In the rows, 128 means zero.
Each row has a class, written after it.
[118, 119, 128, 125, 125, 126, 126, 140, 106, 110, 184, 140, 149,  92, 137,
 125, 129, 119, 123, 141, 109, 111, 117, 120, 100, 137, 141, 102, 125,  86,
 151, 154, 134, 144, 175] => Bag
[106, 145, 108, 133, 157, 204, 103, 129, 107, 102, 162, 110, 110, 160, 136,
 134, 106, 115, 181, 184, 109, 110, 161, 129, 110, 180, 128,  79, 120, 120,
  56, 136, 115, 120,  73] => Nem
[122, 127, 106, 126, 153, 179, 121, 135,  99,  81, 146, 143, 120, 161, 140,
 142, 126, 138, 137, 159, 114, 110, 137, 129, 104, 123, 118, 103, 121, 104,
 103, 126,  87, 117, 108] => Tabi
[132, 135, 140, 112, 188, 106,  82, 127, 131, 178, 127,  96, 131, 157, 101,
 140, 124, 187, 110, 116, 138, 149, 144, 135, 124, 105, 133, 197, 164, 140,
  58, 104, 108, 113, 112] => rubef
[100, 145, 153, 131, 129, 111, 133, 119, 125, 136, 128, 119, 148, 113, 115,
 110, 145, 143, 137, 129, 139, 137, 120, 140, 116, 122, 138, 159, 124, 129,
 124, 126, 143, 138, 181] => Fofim
[120, 116, 124, 125, 146, 177, 123, 112,  87, 113, 143, 148, 130, 116, 136,
 113, 116, 133, 165, 153, 139, 105, 161, 143, 105, 161, 125,  96, 121, 126,
 130, 157, 117, 121, 124] => mebu
[120, 121, 121, 119, 157, 166, 120, 145, 117, 123, 154, 116, 126, 107, 102,
 112, 139, 133, 106, 156, 118, 137,  80, 107,  89, 105, 141, 112, 143,  82,
 125, 135, 130, 115, 181] => bil
[106, 138, 151, 147, 149, 128, 139, 138, 125, 142, 120, 123, 119, 116, 104,
  96, 151, 114, 124, 151, 140, 138, 137, 143, 104, 142, 146, 138, 143,  82,
 138, 140, 136, 128, 173] => pubap
[ 95, 151, 116, 127, 113, 171, 100, 107, 109, 115, 160, 150, 172, 152, 151,
 110, 112, 118, 151, 128, 125, 103, 144, 127, 118, 170, 114, 109, 142, 158,
  57, 131, 114, 133, 150] => Fofim
[129, 121,  98, 127, 143, 180, 140, 122,  84,  76, 140, 133, 150, 122, 110,
 146, 163, 152, 118, 129, 135, 110, 136, 128, 116, 119, 152, 103, 122,  88,
  94, 150, 104, 128, 137] => bubif
[113, 122, 148, 130, 146, 138, 125, 114, 127, 124, 118, 122, 132, 120, 116,
 117, 156, 139,  97, 142, 137, 145, 102, 109, 115,  92, 133, 155, 116,  93,
 135, 109, 100, 112, 175] => Fofim
[116, 135, 126, 145, 133, 188, 140, 130, 124, 133, 120, 118, 127,  84, 101,
 100, 148, 103, 137, 157, 142, 122, 146, 111,  92, 144, 138, 127, 133,  89,
 127, 144, 186, 118, 168] => bil
[113, 109, 104,  70, 124, 185,  83, 111,  60, 120, 167, 169, 184, 101, 126,
 136, 132, 177,  84, 111, 115,  85, 114, 106,  64, 111, 140, 134, 109,  93,
  99, 108, 101, 113, 178] => Bag
[107, 134, 152, 137, 165, 102, 148, 142, 134, 119, 116,  85, 131, 117, 108,
 120, 138, 165, 111, 176, 122, 183, 102, 129, 113,  85, 125, 128, 124,  83,
 149, 121,  89, 101, 165] => Gisef
[110, 139, 128, 160, 157, 157, 148, 116, 111,  79, 173, 130,  93, 143, 137,
 110, 148, 121, 136, 165, 114, 118, 134, 160, 126, 137, 110, 119, 139, 116,
 158, 148,  79, 149, 125] => Tabi
[130, 124,  87, 139, 174, 182, 148, 128, 108, 107, 130, 122, 120, 129, 113,
 149, 126, 161, 102, 148, 130, 131, 149, 145, 110, 115, 103,  79, 132,  76,
 110, 136,  90, 109, 108] => rubef
[110, 132, 105, 140, 143, 182, 129, 127, 104, 102, 155, 130, 121, 139, 148,
 127, 115, 126, 135, 151, 119, 117, 153, 129, 125, 151, 108,  79, 129,  89,
 110, 143,  96, 121, 114] => Bag
[123, 146, 132, 150, 161, 211, 131, 115, 126, 128, 155, 106, 106, 118, 115,
 113, 187, 118, 125, 155, 131, 125, 127, 133,  93, 107, 119, 138, 131,  81,
 112, 135, 132, 117, 149] => Fofim
[126, 118, 130, 114, 139, 109, 111, 159,  62,  64, 209, 134,  82, 132, 103,
 137, 180, 183, 112, 168, 121, 135,  99, 112, 129,  95,  97, 138, 176,  56,
 197, 109,  14, 131, 114] => Nem
[117, 123, 104, 142, 128, 204, 119, 130, 105, 103, 149, 154, 135, 129, 138,
 112, 135, 134, 132, 152, 127,  97, 161, 151,  97, 140, 108,  86, 131,  91,
 116, 144, 114, 113, 127] => pubap
[125, 112, 118, 142, 126, 162, 142, 117, 112,  79, 135, 130, 130, 125, 131,
 123, 131, 139, 144, 142, 130, 100, 144, 140, 132, 136, 110, 109, 127,  97,
 137, 137,  87, 120, 115] => pubap
[140, 123, 119, 125, 123, 193, 129, 134,  97, 109, 139, 160, 149, 122, 135,
 121, 127, 130, 123, 144, 132, 112, 147, 114,  85, 139, 106, 108, 123, 118,
 142, 125, 115, 123, 124] => Neni
[105, 121, 106, 133, 124, 177, 113, 121, 103, 103, 151, 155, 150,  96, 150,
 115, 106, 135, 115, 132, 113, 107, 129, 113, 101, 128, 120,  93, 120,  98,
 128, 143, 115, 122, 165] => Bag
[130, 137, 139, 115, 113, 136, 133, 152, 115, 131, 123, 138, 148,  91, 106,
 107, 153, 139, 126, 140, 136, 142, 141,  72,  93, 120, 162, 139, 110,  86,
 154, 111, 127, 126, 186] => rubef
[113, 119, 110, 131, 176, 170, 129, 118, 116,  82, 141, 136, 118, 162, 166,
 141, 120, 139, 122, 147, 129, 103, 150, 161, 141, 119,  82, 116, 127, 114,
 118, 125, 108, 109, 113] => Tabi
[126, 125, 116, 148, 155, 201, 127, 128, 106,  93, 161, 137, 127, 156, 152,
 132, 120,  94, 169, 156, 150,  97, 157, 158, 111, 161, 100, 103, 133, 119,
 122, 141, 135, 113, 107] => Tabi
[128, 139, 145, 133, 141, 170, 129, 131, 116, 144, 120, 139, 157, 112, 117,
 130, 140, 113, 129, 128, 172, 128, 135, 117,  97, 113, 113, 161, 133, 103,
 138, 122, 148, 114, 173] => rubef
[120, 139, 141, 137, 145, 169, 125, 147, 125, 141, 139, 122, 143, 109, 122,
 108, 131, 115, 126, 147, 137, 140, 127, 115,  85, 139, 129, 133, 131, 100,
 144, 120, 154, 121, 178] => Bag
[120, 124, 113, 147, 154, 171, 118, 119, 102, 108, 159, 120, 121, 142, 132,
 123, 135, 129, 137, 132, 148, 106, 132, 153, 126, 130, 121, 120, 143, 112,
  96, 136, 109, 122, 108] => bubif
[132, 120, 101, 130, 142, 185, 119, 129,  95,  95, 169, 135, 156, 131, 132,
 124, 118, 139, 133, 144, 149, 109, 137, 128, 106, 130, 120, 114, 130,  85,
 113, 129, 104, 110, 119] => Neni
[111, 126, 152, 136, 133, 117, 124, 135, 114, 122, 128, 114, 117,  93, 112,
  98, 141, 124, 124, 161, 130, 140, 120, 127, 114, 124, 140, 142, 131, 100,
 149, 129, 130, 126, 157] => Gisef
[129,  97, 128, 130, 134, 185, 133, 141, 122,  90, 150, 119, 144, 132, 113,
  99, 128, 119, 131, 169, 140, 105, 126, 156, 105, 135, 129, 113, 130,  81,
 119, 132, 137, 112, 139] => pubap
[139, 122, 107, 142, 137, 171, 126, 123,  97, 109, 138, 134, 127, 126, 145,
 140, 135, 123, 146, 108, 147,  97, 153, 147, 113, 139, 118,  97, 118, 100,
 132, 135, 126, 111, 116] => Fofim
[137, 117, 100, 108, 144, 186, 119, 130,  72, 100, 141, 139, 150, 112, 117,
 136, 125, 119, 123, 122, 161, 106, 106, 134, 110, 108, 131, 107, 130,  76,
 110, 138, 129, 106, 137] => Gisef
[113, 135, 143, 138, 158, 137, 124, 145, 119, 126, 140, 116, 123, 127, 120,
  98, 166, 139, 119, 142, 144, 138, 124, 130, 102, 120, 129, 156, 139, 108,
 142, 106, 134, 119, 169] => bubif
[110, 107, 140, 122, 176, 131, 109, 114, 127, 140, 140,  99, 145,  96, 100,
 103, 141, 200, 112, 157, 128, 155, 142, 136, 116, 111, 145, 133, 136, 108,
 101, 142, 121, 104, 170] => Fofim
[124, 130, 135, 126, 143, 142, 135, 142, 112, 126, 137, 114, 131,  87, 112,
 107, 130, 118, 122, 158, 149, 140, 115, 127, 118, 131, 139, 120, 130,  91,
 145, 125, 150, 127, 162] => Gisef
[121, 127, 140, 138, 154, 112, 146, 155, 126, 105, 150, 105, 115, 109, 119,
 124, 143, 148, 135, 174, 126, 153, 103, 103, 130, 115, 150, 106, 118,  91,
 145, 124, 101, 144, 147] => bubif
[130, 116,  79, 134, 147, 242, 121, 113, 100,  79, 142, 136, 157, 150, 145,
 137, 115, 104, 102, 105, 148,  79, 140, 168, 122, 127, 105, 115, 134,  88,
  75, 140, 153, 106, 128] => Bag
[111, 127, 119, 120, 156, 148, 114, 135, 123, 102, 140, 120, 150, 106, 120,
 117, 138, 156,  95, 148, 117, 139, 104,  99, 103, 116, 140, 142, 132,  98,
 113, 111, 114, 118, 182] => Neni
[137, 110, 118, 132, 150, 159,  98, 129,  99, 114, 134, 125, 133, 138, 147,
 152, 121, 138, 157, 108, 149,  87, 155, 163, 115, 142, 106, 122, 133, 126,
 101, 127, 149, 106, 103] => Fofim
[ 97, 120, 127, 136, 134, 122, 165,  78, 147, 133, 128,  80, 115,  90,  84,
 102, 123, 165, 139, 168, 100, 127, 132, 139, 114, 138, 123, 125, 133, 106,
  89, 141,  99, 118, 105] => pubap
[ 97, 134, 109, 148, 133, 119, 152, 137, 157, 111,  65, 140, 121,  87, 112,
 101, 124, 119, 104, 153, 117, 169, 102, 110, 121, 111, 177, 106,  87, 111,
 142, 140, 176, 131, 206] => mebu
[117, 123, 141, 149, 162, 137, 139, 151, 133, 137, 114, 100, 125,  91, 125,
 138, 130, 117, 135, 150, 143, 135, 120, 136,  89, 117, 124, 108, 131,  68,
 127, 136, 183, 101, 171] => Fofim
[118, 123, 112, 129, 163, 167, 104, 126,  99, 103, 163, 132, 130, 140, 142,
 135, 143, 143, 134, 143, 132, 103, 141, 145, 113, 130, 115, 115, 125,  96,
 101, 125, 112, 118, 127] => Fofim
[105, 127, 126, 154, 136, 208, 132, 106, 100, 128, 127, 121, 127, 119, 109,
 126, 127, 141, 136, 165, 155, 133, 135, 140, 115, 133, 117,  99, 130, 102,
 128, 146,  90, 111, 132] => bil
[136, 128, 155, 103, 137, 156, 103, 142, 105, 140, 146, 113, 137, 116, 123,
  99, 164, 132, 109, 129, 135, 125, 119, 125,  87, 119, 130, 161, 137, 113,
 148,  98, 137, 102, 171] => Gisef
[108, 115, 112, 113, 174, 137, 127, 171, 101, 165, 150, 145,  80, 120,  92,
  94, 149, 170,  60, 177, 138, 188,  92, 138,  99,  90, 107,  67, 162,  59,
 183, 125, 107, 102, 170] => bil
[ 96, 172, 169, 196, 153, 115, 126, 140, 139, 134, 161, 144,  82, 166, 170,
 101, 192,  66, 143, 151, 134, 147, 134, 125, 119, 113,  82, 152, 156, 109,
 185, 143,  94, 129, 156] => bubif
[123, 135, 132, 118, 166, 151, 139, 139, 119, 120, 136, 121, 117, 120, 124,
 126, 145, 143, 126, 149, 129, 139, 127, 117, 108, 124, 123, 126, 137, 106,
 142, 119, 125, 116, 158] => Tabi
[143, 129,  99, 127, 110, 200, 104, 145,  66,  82, 149, 134, 138, 107, 129,
 168, 126, 133, 169, 114, 173,  93, 135, 112, 123, 156, 130, 107, 125,  98,
 146, 106, 118, 113, 115] => Nem
[132, 126, 133, 114, 159, 107, 142, 152, 134, 168, 134,  95, 136, 125,  95,
 121, 121, 149, 117, 143, 145, 171, 115, 121, 100, 108, 154, 112, 125,  81,
 128, 120, 126, 100, 156] => rubef
[122, 137, 128, 122, 133, 114, 145, 143, 133, 111, 143, 132, 148, 106, 131,
 126, 151, 126, 124, 134, 122, 136, 126, 103, 123, 136, 108, 110, 148, 111,
 135, 133, 149, 131, 180] => Fofim
[130, 141, 131, 120, 147, 154, 111, 146,  96, 129, 155, 133, 130, 116, 119,
 120, 136, 124, 126, 129, 140, 124, 137, 119,  93, 133, 143, 131, 139,  93,
 142, 127, 137, 117, 154] => Nem
[126, 136, 131, 124, 146, 123, 144, 130, 126, 136, 135, 118, 139, 106, 112,
 137, 144, 140, 119, 140, 135, 140, 135, 109, 119, 131, 140, 129, 117, 102,
 141, 119, 117, 133, 159] => rubef
[116, 114, 136, 105, 170, 100, 139, 126, 117, 123, 168, 104, 154,  93, 119,
 131, 117, 160, 144, 145, 119, 132, 126, 120, 116, 124, 135, 125, 126,  87,
 127, 155, 132, 124, 159] => Bag
[133, 115, 134, 127, 117, 104, 129, 122,  98, 120, 175, 151, 135, 103, 163,
 128, 114, 111, 132, 109, 127,  73, 165, 128, 118, 145, 108, 119, 134,  99,
 160, 142, 108, 137, 126] => rubef
[123, 138, 143, 116, 133, 113, 127, 146, 120, 138, 167, 130, 124, 113, 137,
 115, 163, 130, 135, 150, 122, 134, 116,  77, 106, 118, 135, 123, 120,  96,
 147, 110, 108, 128, 155] => bubif
[119, 105, 108, 134, 162, 168, 137, 116, 100,  64, 133, 114, 107, 145, 139,
 153, 129, 127, 136, 128, 145,  93, 115, 173, 140, 118, 102, 129, 133, 100,
 122, 130, 120, 106, 114] => Tabi
[116, 139, 139, 131, 148, 148, 133, 147, 113, 133, 139, 123, 132,  98, 112,
 114, 124, 135, 120, 151, 145, 138, 130, 136,  91, 119, 143, 127, 121,  83,
 156, 126, 156, 120, 168] => Nem
[134, 115, 116, 113, 172, 155, 117, 118,  93, 134, 175, 128, 116, 123, 138,
 130, 136, 158, 120, 125, 140, 108, 141, 168, 117, 134, 108, 112, 151, 112,
 137, 141, 113, 112, 127] => mebu
[143, 116, 117, 149, 151,  90, 138, 150, 125, 120, 148,  90, 135, 105, 120,
 154, 113, 133, 167, 120, 174, 124, 136, 150, 138, 141, 135, 131, 123,  90,
 162, 117, 153, 116, 125] => rubef
[120, 129, 103, 159, 139, 181, 127, 135, 114, 113, 153, 126, 112, 125, 136,
 116, 127, 127, 118, 148, 129, 119, 159, 145, 117, 141, 124,  80, 132,  85,
 124, 140, 103, 117, 127] => rubef
[105, 130, 170, 103, 173, 123, 158, 142, 125, 143, 139,  95, 149, 124, 105,
 109, 128, 154, 131, 178, 133, 152,  97, 147, 100, 123, 159, 124, 101, 122,
 114, 123, 145, 148, 174] => bubif
[134, 136, 143, 151, 130,  95, 137, 148, 141, 123, 138, 109, 104, 140, 111,
 143, 159, 129, 131, 147, 135, 147, 104, 145, 131, 113, 119, 149, 131, 122,
 152, 107, 130, 149, 119] => Fofim
[113, 128,  99, 171, 139, 169, 135, 125, 105,  34, 144, 143, 113, 153, 136,
 137, 133, 105, 153, 147, 138, 127, 100, 131, 157, 118, 138, 100, 124, 104,
 145, 157,  67, 134, 135] => Tabi
[133, 121, 177, 140, 127, 125, 124, 124, 100, 155, 104, 131, 122, 114, 118,
 109, 169, 118, 135, 113, 161, 121, 144, 123,  88, 111, 164, 179, 104, 108,
 170, 122, 131, 116, 152] => bubif
[117, 114, 109, 124, 142, 148, 100, 111,  97, 101, 154, 135, 128, 120, 131,
 123, 143, 171, 103, 123, 105, 107, 140, 137, 119, 140, 130, 109, 137, 125,
 105, 126,  86, 127, 139] => Fofim
[126, 124, 128, 178, 123, 153, 173, 144, 106,  76,  92, 117,  86, 125, 131,
 142, 137,  87, 100, 127, 111, 121, 134, 150, 128, 132, 152,  85, 120,  57,
 160, 165, 106, 142, 133] => Bag
[120, 152, 165, 182, 146, 134, 151, 145, 140, 139, 150, 122, 113, 134, 116,
  84, 142,  99, 152, 177, 152, 158, 156, 151, 120, 126, 145, 138, 122,  98,
 172, 161, 121, 153, 148] => rubef
[105, 118, 131, 145, 140, 130, 143, 132, 114, 110, 134,  96, 114, 120, 107,
 123, 136, 124,  99, 140, 147, 107, 118, 187, 102, 128, 130, 166, 152,  78,
 125, 103, 159, 113, 156] => Tabi
[112, 132, 154, 138, 140, 156, 125, 147, 116, 137, 113, 106, 124, 100, 105,
  96, 131, 125, 122, 172, 141, 156, 116, 133,  97, 124, 145, 121, 129,  98,
 135, 125, 140, 114, 166] => Gisef
[137, 128, 108, 160, 159, 140, 135, 121, 104,  83, 124, 122, 123, 102, 150,
 171, 115, 103, 206, 126, 131,  85, 173, 129, 118, 186, 134, 100, 116, 118,
 129, 164, 141, 128, 100] => mebu
[119, 115, 140, 122, 160, 123, 131, 137, 120,  98, 147, 101, 127, 105, 104,
 129, 173, 168, 141, 157, 121, 135, 118, 131, 109, 104, 126, 142, 130,  92,
 130, 136, 137, 118, 160] => Fofim
[ 89, 136, 131, 148, 142, 144, 115,  97, 106, 101, 118, 142, 150, 140, 115,
 125, 133, 114, 101, 129, 144, 119, 134, 145, 105, 119, 112, 179, 143, 110,
 119, 127, 112, 106, 159] => Nem
